Here is a tiny trained network, its code and every weight. The questions are about switching its units off for an input and a class, where a switched-off unit gives its printed mean instead of its output.

import numpy as np


def w(rows, s, z=0):
    codes = np.array(rows[::2]) - 128.0
    scale = np.full(codes.shape[1], s)
    scale[-1] = z or s
    return codes * scale


def f(y):
    return np.maximum(y, 0)


def log_softmax(a):
    a = a - a.max(-1, keepdims=True)
    return a - np.log(np.exp(a).sum(-1, keepdims=True))


def net(x, mask):
    res = np.array(x, float).reshape(1, 6) / 4 @ E
    y = f(res @ A[0][:, :-1].T + A[0][:, -1])
    res = res + np.where(mask, y, B[0][:, -1]) @ B[0][:, :-1]
    return log_softmax(res[-1] @ U[:, :-1].T + U[:, -1])


A, B = {}, {}
E = w([
[160,42,120,148,128,55,41,97,91,216,126],'x0',
[74,194,53,227,191,161,101,209,16,40,172],'x1',
[127,141,92,136,81,190,128,52,79,63,143],'x2',
[132,118,122,192,132,84,153,84,38,121,9],'x3',
[208,22,212,216,230,137,163,135,155,182,213],'x4',
[119,214,200,159,146,231,193,104,62,254,116],'x5',
],0.0082)
A[0] = w([
[61,115,90,95,168,182,148,183,143,104,133,72],'neuron 1',
[190,86,68,146,204,98,136,167,157,73,166,104],'neuron 2',
[94,183,124,107,137,141,148,196,150,114,133,202],'neuron 3',
[154,136,164,130,177,167,212,130,190,123,111,184],'neuron 4',
[105,99,165,79,99,151,131,149,200,157,101,134],'neuron 5',
[172,53,154,147,103,140,59,96,126,132,68,144],'neuron 6',
[167,119,161,143,81,135,254,120,127,151,164,253],'neuron 7',
[84,166,121,156,136,102,112,183,156,92,117,108],'neuron 8',
[176,134,107,205,114,51,73,112,127,26,90,238],'neuron 9',
[74,153,132,163,174,118,118,170,155,66,174,170],'neuron 10',
[118,102,187,124,65,159,131,112,169,86,105,165],'neuron 11',
],0.0094,0.0037)
B[0] = w([
[27,82,137,132,109,37,91,179,146,106,111,193],'neuron 1',
[102,113,170,193,65,188,56,125,96,126,210,219],'neuron 2',
[88,41,135,142,97,140,111,146,155,140,161,223],'neuron 3',
[109,179,126,136,255,146,145,72,108,144,70,207],'neuron 4',
[85,176,207,122,77,205,154,133,157,153,140,210],'neuron 5',
[69,130,91,90,161,116,73,116,193,140,72,202],'neuron 6',
[42,125,62,145,162,161,182,131,137,193,70,215],'neuron 7',
[4,149,143,101,40,142,117,158,164,179,178,190],'neuron 8',
[128,100,117,92,73,200,104,50,93,198,98,253],'neuron 9',
[145,58,128,177,149,175,51,217,184,157,215,223],'neuron 10',
[134,156,144,145,181,101,108,83,132,171,158,191],'neuron 11',
],0.0085,0.011)
U = w([
[176,127,137,93,93,90,103,102,122,88,105,5],'0',
[116,125,165,164,108,149,122,130,116,159,146,250],'1',
[117,152,87,148,139,176,143,104,96,152,102,248],'2',
[136,127,153,150,140,129,123,181,163,81,171,3],'3',
[98,63,104,107,95,78,105,153,207,150,133,145],'4',
[172,175,150,88,148,86,185,108,248,142,100,79],'5',
],0.011,0.0039)

Each question gives the input, the list of numbers given to net, and the class t.
The units are the neurons (one row each of A and B). Each row of codes is followed by its name. A weight is (code - 128) times the scale printed after its matrix; where a second scale follows, it is the last column's (A, B and U).
mask holds one flag per neuron, in row order. A switched-off neuron (its flag False) gives its mean, the last column of its row in B, instead of its output. The means were averaged over made-up inputs and are rounded, as every weight is.
A unit's drop is (log p(t) with every unit on - log p(t) with that unit switched off) / (log p(t) with every unit on - log p(t) with every unit switched off).
The circuit of an input: a set's keep is (log p(t) with only the set's units on - log p(t) with every unit switched off) / (log p(t) with every unit on - log p(t) with every unit switched off). Starting from all 11 units, units are removed one at a time, each time the one whose removal leaves the highest keep (on an exact tie, the one counted first), for as long as the keep stays at least 0.8.
units of the circuit, in order: the units of the circuit, biggest drop first
most important unit: the unit with the biggest drop
k most important neurons: the k neurons with the biggest drops, biggest first
drop when u is switched off: that unit's drop, to one decimal
input [-2,1,7,-2,-6,-1], class 4: units of the circuit, in order	neuron 4; neuron 1
input [1,8,-6,6,-7,3], class 1: most important unit	neuron 6
input [-5,0,-8,-3,7,-7], class 3: units of the circuit, in order	neuron 2; neuron 10
input [1,-2,7,-8,5,-4], class 1: units of the circuit, in order	neuron 2; neuron 1
input [0,-7,-7,6,1,7], class 5: units of the circuit, in order	neuron 9; neuron 2
input [-2,-1,-1,-6,3,2], class 2: units of the circuit, in order	neuron 4; neuron 7
input [-1,6,2,-4,8,1], class 3: 2 most important neurons	neuron 9; neuron 10
input [-5,-5,1,-1,-7,0], class 5: 2 most important neurons	neuron 2; neuron 10
input [0,-3,5,1,6,-6], class 1: 4 most important neurons	neuron 2; neuron 1; neuron 3; neuron 9
input [-4,-1,3,-8,-3,3], class 4: 4 most important neurons	neuron 1; neuron 3; neuron 2; neuron 9
input [-4,-2,-1,-5,4,-8], class 3: units of the circuit, in order	neuron 2; neuron 6; neuron 7
input [-7,-1,-4,-6,-8,6], class 4: 2 most important neurons	neuron 3; neuron 1
input [-6,-5,-1,-8,-3,8], class 5: 2 most important neurons	neuron 2; neuron 9
input [-7,-1,-2,-5,3,5], class 2: most important neuron	neuron 4
input [-5,-6,1,-6,-5,3], class 5: 2 most important neurons	neuron 2; neuron 9
input [3,1,-2,7,5,-1], class 2: drop when neuron 5 is switched off	0.1
input [-1,-4,-1,0,1,3], class 5: drop when neuron 2 is switched off	0.3
input [1,-2,-1,5,4,1], class 2: drop when neuron 5 is switched off	0.0
input [5,7,0,-2,-5,0], class 4: drop when neuron 6 is switched off	-0.1
input [6,2,-8,4,-5,0], class 2: units of the circuit, in order	neuron 10
